Below are the code and all the weights of a small trained network. Each question names an input and a class and asks about switching units off, where a switched-off unit gives its printed mean instead of its output.

import numpy as np


def w(rows, s, z=0):
    codes = np.array(rows[::2]) - 128.0
    scale = np.full(codes.shape[1], s)
    scale[-1] = z or s
    return codes * scale


def f(y):
    return y / 2 * (1 + np.tanh(0.7978845608 * (y + 0.044715 * y**3)))


def log_softmax(a):
    a = a - a.max(-1, keepdims=True)
    return a - np.log(np.exp(a).sum(-1, keepdims=True))


def net(x, mask):
    res = np.array(x, float).reshape(1, 5) / 4 @ E
    y = f(res @ A[0][:, :-1].T + A[0][:, -1])
    res = res + np.where(mask, y, B[0][:, -1]) @ B[0][:, :-1]
    return log_softmax(res[-1] @ U[:, :-1].T + U[:, -1])


A, B = {}, {}
E = w([
[133,122,142,125,138],'x0',
[185,131,66,253,141],'x1',
[122,111,214,168,50],'x2',
[223,90,117,100,73],'x3',
[139,198,103,141,69],'x4',
],0.0067)
A[0] = w([
[208,105,126,93,112,18],'N0',
[131,149,152,44,114,138],'N1',
[99,125,129,71,110,33],'N2',
[23,177,109,164,162,102],'N3',
[135,141,9,82,166,91],'N4',
[172,113,93,207,144,133],'N5',
[86,83,156,195,50,124],'N6',
[104,135,135,75,113,41],'N7',
[103,120,125,83,118,38],'N8',
[62,147,134,155,150,5],'N9',
[225,117,84,68,97,105],'N10',
[151,124,123,183,146,2],'N11',
],0.012,0.0045)
B[0] = w([
[94,77,116,143,41,150],'N0',
[91,182,79,166,175,232],'N1',
[78,158,124,225,131,147],'N2',
[122,25,100,43,72,240],'N3',
[248,164,231,168,122,248],'N4',
[21,193,86,141,152,255],'N5',
[232,138,164,122,155,227],'N6',
[105,145,111,218,147,145],'N7',
[105,173,118,194,84,130],'N8',
[142,57,129,189,47,136],'N9',
[85,34,116,72,103,230],'N10',
[66,132,137,217,114,134],'N11',
],0.018,0.0042)
U = w([
[95,1,105,113,18,93],'0',
[47,173,91,207,152,78],'1',
[124,140,118,70,142,254],'2',
[221,124,224,179,114,64],'3',
],0.0082,0.0077)

Each question gives the input, the list of numbers given to net, and the class t.
The units are the neurons (one row each of A and B). Each row of codes is followed by its name. A weight is (code - 128) times the scale printed after its matrix; where a second scale follows, it is the last column's (A, B and U).
mask holds one flag per neuron, in row order. A switched-off neuron (its flag False) gives its mean, the last column of its row in B, instead of its output. The means were averaged over made-up inputs and are rounded, as every weight is.
A unit's drop is (log p(t) with every unit on - log p(t) with that unit switched off) / (log p(t) with every unit on - log p(t) with every unit switched off).
The circuit of an input: a set's keep is (log p(t) with only the set's units on - log p(t) with every unit switched off) / (log p(t) with every unit on - log p(t) with every unit switched off). Starting from all 12 units, units are removed one at a time, each time the one whose removal leaves the highest keep (on an exact tie, the one counted first), for as long as the keep stays at least 0.8.
units of the circuit, in order: the units of the circuit, biggest drop first
top k neurons: the k neurons with the biggest drops, biggest first
drop of u: that unit's drop, to one decimal
input [-3,2,-4,6,7], class 0: top 2 neurons	[N10; N0]
input [-6,-3,-5,7,-2], class 0: units of the circuit, in order	[N10]
input [6,-2,-6,7,-4], class 0: top 3 neurons	[N10; N0; N6]
input [-1,-4,7,2,4], class 3: top 2 neurons	[N6; N5]
input [0,-7,7,5,-3], class 1: units of the circuit, in order	[N1; N2]
input [7,-8,-1,6,-4], class 1: units of the circuit, in order	[N1; N2]
input [4,-4,-2,1,0], class 1: units of the circuit, in order	[N3; N1]
input [0,-2,-5,7,8], class 0: top 2 neurons	[N10; N0]
input [2,2,8,-5,4], class 3: top 2 neurons	[N6; N10]
input [-7,3,-8,-7,-5], class 3: top 2 neurons	[N4; N10]
input [-2,-3,8,3,3], class 3: top 3 neurons	[N6; N5; N3]
input [0,8,0,6,8], class 1: top 3 neurons	[N5; N3; N11]
input [-5,-5,-6,-2,-4], class 3: top 2 neurons	[N4; N5]
input [6,6,-5,-8,8], class 0: top neuron	[N3]
input [2,-4,-4,6,-8], class 0: top 3 neurons	[N10; N0; N5]
input [-7,7,-8,7,6], class 3: drop of N1	0.3
input [2,3,-6,-3,1], class 3: drop of N6	-0.1
input [0,-2,-4,6,-2], class 0: drop of N0	0.3
